Each row is followed by one of two labels, saying whether the row has a hidden trait. Each part has a new trait and two new labels.
(in the rows, 128 means zero)
[118 146 120 102 116 119 116 119 121 131 140 133 167 134 132 157 172 129
 126 133 178 138 119 139 142 114  29 126 125 106 147 111 153 115 143 119
 134 112 177 147 126 117 113 122 120 140 140 152 114 117 134 231 135 112
 153 182 132 122 116 159 140 118 145 131 133 122 134 140 115 135 129 139
 128 118 163 110 119  79 120 134 111 139 115 158 120 130 122 154 144 100
 126 140 130 187 162 134 118 125 117 143 114 141 129 106 116 141 134 131
 136 130 124 124 134 168 139  99 164 115 123 112 128  49 132 150 140 153
 120 139 106 111 131 123 154 115 130 135 123 111 123 132 135 136]
[11]
[122 169 139  99 128 110 122  97 126 126 139 137 137 134 135 175 214 131
 123 127 255 139 134 175 152 140   1 131 115  89 177 104 182 126 163  78
 132 100 255 166 127 135 115  87 118 142 130 146 142 100 128 255 165 135
 144 178 143 118 120 128 129 101 156 119 125 128 130 122 112 135 118 140
  94 149 149  93 118 114 131  98  87 148 112 158  91 109 132 149 122  64
 125 116 145 218 128 135 134 115  97  86 117 156 130  83 110 152 150 113
 119 159 122 123 139 205 178  66 119 116 111  93 132  29 110 141 125 207
 117 134 137 106 131 130 129 122 141 142 143 111 136 125 123 151]
[11]
[112 124 129 144 123 115 122 108 116 157 133 127 154 130 125 124  52 140
 144 151 119 170 122 129 120 114 107 133 119 121  96 123 127 115 125 119
 130 135 114 131 113 132 136 139 127 139 121 148 123 137 126 150 141 131
 137 126 122 134 112 141 133 150 139 144 132 123 137 119 122 119 136 155
  84  98 126 122 129 103 143 143 138 110 143 135 187 142 130 127 138 119
 119 116 126 141 136 122 118 134 122  96 125  99 124  65 145 157 133 132
 130 145 112 121 143 122 101 112 132 127 128 139 122 189 114 126 117 100
 123 127 128 130 141 137 130  98 134 131 126 140 128 115 110 133]
[5]
[126 112 118 117 126 140 128 131 129 119 138 127 144 130 131 132 193 117
 126 138 133 135 124 111 144 117 162 139 136 137 163 141 146 140 154 132
 126 118 113 114 115 129 124 135 144 125 138 134 133 153 136 111 135 123
 135 125 122 121 118 147 129 157 123 136 121 124 125 117 128 139 121 113
 161 105 139 124 130 139 137 152 126 127 119 101 120 120 106 149 140 133
 127 137 134 147 146 128 116 123 125 186 123 113 130  76 134 121 123 139
 139 151 138 140 116 124 144 154 172 121 128 122 129 148 142 130 162 121
 105 117 103 126 115 123 141 141 134 119 115 131 122 131 148 122]
[5]
[ 98 114 136 103 144 134 127 166 123 120 138 118 140 131 121 102 255 115
 121 169 116 186 128 109 149 109 167 155 147 152 120 134 148 185 170 149
 121 137 107  80 109 137 121 107 170 114 137 154 173 167 136  85 149 112
 115  74 117 117 132 150 126 160 123 164 112 141 130  72 132 141 117 106
 242 137 152 107 129 116  97 146 145  72 139  76 146 114  91 179 121 155
 116 137 137 145 123 126 131 105 118 193 129 115 132  32 109 149 142 135
 209  84 155 165 100  89 156 192 155 117 144 142 123 189 152 125 128  77
  34 123 127 131  94 140 129 127 143 129 114 133 122 120 125 122]
[5]
[113 143 129  99 127 119 124 137 127 122 132 127 136 128 111 115 107 138
 118 127 123 121 129 120 132 122 114 116 130 100  98 124 125 129 109 113
 127 122 156 131 135 107 122 125 127 129 129 139 125 127 129 122 131 126
 129 159 124 130 131 142 129 116 134 126 133 130 129 122 129 134 136 119
  84 116 147 119 142 106 132 189 141 121 105 123 100 131 121 138 120 114
 125 123 119 159 139 132 132 121 121 120 127 123 124 104 127 127 131 122
 140 169 144 124 126 146 107 121 123 130 139 143 126 141 139 148 134 131
  89 165 143 128 127 128 133 120 122 145 125 123 136 119 123 129]
[5]
[104 117 123 119 137 124 125 129 122 185 125 135 101 129 130 106 181 107
 110 177 153 144 123 183 140 128  73 127 123 132 130 156  88 164 150  89
 126 161 144 108 127 139 131 187 110 151 104 134 156 115 124  66 109 129
 124 124 133 134 118 112 123  84 105 104  89 131 107  98 118 117 142 106
 189 130 108 125  88  73  93   5 214 126 124 153 149 131 117 123 128 107
 120  99 147  94 124 131 151 127 136  88 141 125 133 129 192 105 135 138
 132 148 138 123 127 129  91 109 118 133 128 156 125   1 156 134  81 190
 125 145 147 128 132 138 117 123 132 153 142 121 145 129 136 129]
[5]
[119 142 138 120 132 126 118 138 121 155 127 134 124 127 129 131  94 141
 119 117 141 130 124 116 120 123  77 125 123 119 104 126 130 155 115 125
 127 120 115 126 133 132 112 126 124 145 119 125 141 123 127 154 133 132
 124 107 122 131 127 141 134  96 126 127 129 132 126 117 143 144 137 138
 102 136 136  92 121  89 115 165 137 126 130 123 153 139 128 129 134 149
 117 126 130 146 129 139 111 125 127  95 141 142 123 106 105 109 141 135
 130  96  88 122 117 138 104 120 116 120 135 140 126 188 132 123 127  95
  93 141 143 128 135 144 118 128 125 143 131 119 143 121 119 137]
[11]

Part 2:
[121 117  87 113  90 138 152 125 121 133 153 109 145 107 122 117 139 139
 139 166 133 131 109 132 149 106 119 118  95  97 116 120 137 117 147  91
 107 100  99 179  96 168 122 169 113 126 149 106 135 101 121 102 115 125
 115 141  89 152 119 130 119 136 109 116 105 123 123]
L
[146 118 139 158  87 148 145 105 135 150  80 133 129 150 156 102 123 166
 134 107 126 154  99  99 139 142 117 139 153 112 141 130  95 145  98 165
 107  84 138 126 119 146  91 105 118 138 168 117 155 131 127 100  62 128
 106 125 140 199 128 147 186 166  72  38  91 147 128]
H
[201 182 164 191 112 169  80 106 152  14 129  73 125 189 165 171  57  95
 114 101 148 183 212 129   5 154 152 127 252 196 155 146  92 191  63 245
 255 119 206   1 166 111 112  49 119  96 111 255 144 233 126 243 123  80
 206 160 255 218 201 207 108 247  94 136  53 149 127]
L
[ 77 159 130  97 138 148 137 127 123 124 162  97 143 120 107 125 124 124
 122 161 142  88 147 124 132 130 138 129  92 155 120 125 106 100 168 105
 141 152  71 162 135 158 110 152 121 118 121 136  90  94 174 130 185 149
  81 146 110 114 125  64  84 117 158 186 138 111 123]
H
[148 112  74 121  91 111 155 141 118  99 155 101 135 104 113 117 135 132
 137 149 125 130 129 148 119 107 118 117 100  94 111 116 135 117 137  94
  84  86 128 202  97 159 143 163 113 120 149 117 156 123 101 122 116 107
 169 140  85 129 114 161 113 153 118 132 108 123 110]
L
[101 151 106 100 134 140 137 137 124  99 182  89 142 110 107 130 120 116
 125 174 139  99 160 140 117 119 131 120  95 139 112 126 115 106 164  95
 152 128  86 171 135 165 128 164 114 114 121 138  97 108 148 139 180 140
 119 143 114 109 130  93  70 134 158 196 127 111 117]
H
[158 115 129 152 119 119 124 119 130 146  87 154 122 147 147 121 134 133
 132  88 124 161  98 121 132 130 130 134 152 120 141 128 146 149  90 152
  99 132 172  94 122 100 126  94 140 136 138 125 161 147 111 122  83  89
 142 128 138 159 127 162 166 133 102  67 112 141 135]
H
[132 120  65 110  82 121 160 128 114 108 157 100 149 106 114 115 140 133
 140 160 135 131 111 144 134 100 122 116  86  98 113 113 142 115 139  84
  76 103 122 213  89 164 128 166 109 121 151 110 154 107 115 107 123  99
 140 152  75 153 115 141 105 142 118 130  99 120 114]
L
[161 120  61 141  39 140 173 124 122  77 157  62 145 114 127 109 116 154
 142 167 137 147 134 136 102 111 111 117 113  87 112 116  92 124 124 117
  99  34 117 221  87 205 109 170  87 113 186 138 166 124 105 116  92 106
 163 155  95 195 123 169 122 207  77 101  59 133  99]
L
[120 126 111 128  66 153 171 120 127 120 146  90 142 117 128  99 119 164
 137 164 132 121 128 111 131 132 109 128 105 102 118 122  66 111 142 121
 124  59  77 207 115 199  91 164  92 125 181 120 131 100 139 103 105 164
  98 134 102 177 119 112 148 180  93 103  93 132 111]
L
[135 117  62 125  61 132 168 121 119 120 138  92 148 114 125 103 134 148
 141 156 134 139 107 128 136 109 117 122  95  90 115 115 120 120 132  99
  80  79 113 204  88 177 110 159 101 124 173 112 160 106 119  95  96 115
 129 150  92 180 114 142 132 162  91  94  85 129 112]
L
[ 97 163 106  95 138 139 134 137 122  87 191  84 146 115 101 142 118 103
 124 173 144  95 171 147 107 118 139 120  93 154 112 124 122 104 171  89
 160 148  81 169 132 161 132 176 117 107 109 154  94 111 156 161 199 136
 124 156 118 104 133  88  50 133 164 222 134 108 118]
H
[ 94 144 196 136 158 157 114 113 140 165  97 149 118 149 142 119 115 143
 119 111 127 113 129  95 141 163 132 145 152 159 146 141  84 126 130 169
 175 141 105  77 163 126  94 102 132 138 127 134  91 120 167 125 127 175
  60 112 164 131 134  77 169 115 133 111 150 135 141]
L
[ 93 157 134 106 133 147 136 136 126 105 176  86 134 113 107 130 113 124
 122 169 136  86 168 130 113 134 129 126 103 148 116 128  85 102 168 109
 166 123  78 172 146 174 120 163 111 115 126 146  87 106 158 140 184 175
 102 133 128 101 130  80  82 133 153 198 141 116 117]
H
[ 87 163 134  98 157 137 127 137 126 107 173  98 137 117 103 139 119 108
 118 163 139  81 166 138 110 131 140 126 100 163 118 126 116 102 167 105
 164 159  82 151 148 146 131 154 126 114 106 147  86 111 164 152 197 150
 109 140 122  87 132  73  68 114 172 212 151 110 120]
H
[148 125  60 121  57 141 169 123 121  82 168  76 153 113 125 120 123 136
 142 178 141 143 131 139 112  99 119 112 104  98 111 118 118 124 133  98
 112  68 112 192  88 198 117 173  94 113 164 137 148 130 113 119 115 104
 149 160 101 176 128 164 101 185  92 126  72 127 110]
L
[138 130  58 119  71 138 158 123 118  94 161  81 154 117 119 119 126 128
 138 163 141 137 130 142 113 104 128 115 104 103 114 115 127 123 134  99
  99  96 114 205  90 176 119 159 102 114 151 141 154 117 124 126 124  92
 136 155  95 177 125 147  95 169 122 126  82 123 110]
L
[ 86 133 213 135 161 151 118 118 141 189  92 167 108 140 142 114 121 152
 121 110 120  98 124  87 158 169 123 149 143 151 144 142  77 119 136 164
 165 137  92  88 181 123 102 106 139 147 127 117  83 112 166 110 125 208
  46  90 153 113 128  72 183 108 136 108 168 138 142]
L
[129 116 140 142  99 150 138 109 134 154  95 137 132 144 151 109 128 159
 134 123 128 143 100  99 148 136 117 135 141 114 137 131 102 137 113 146
 125  97 125 121 124 149  94 120 125 137 159 116 134 118 137  99  83 143
  91 123 132 185 127 122 176 146  86  61 104 141 133]
H
[151 126  80 133  71 141 151 115 122  86 137  92 147 128 133 118 125 139
 139 147 136 153 122 132 117 111 126 119 121 109 125 120 124 137 108 120
 109  93 137 164  96 165 122 143 106 117 157 143 158 131 116 125 101  91
 144 156 114 194 130 159 123 177  89  98  75 131 119]
L
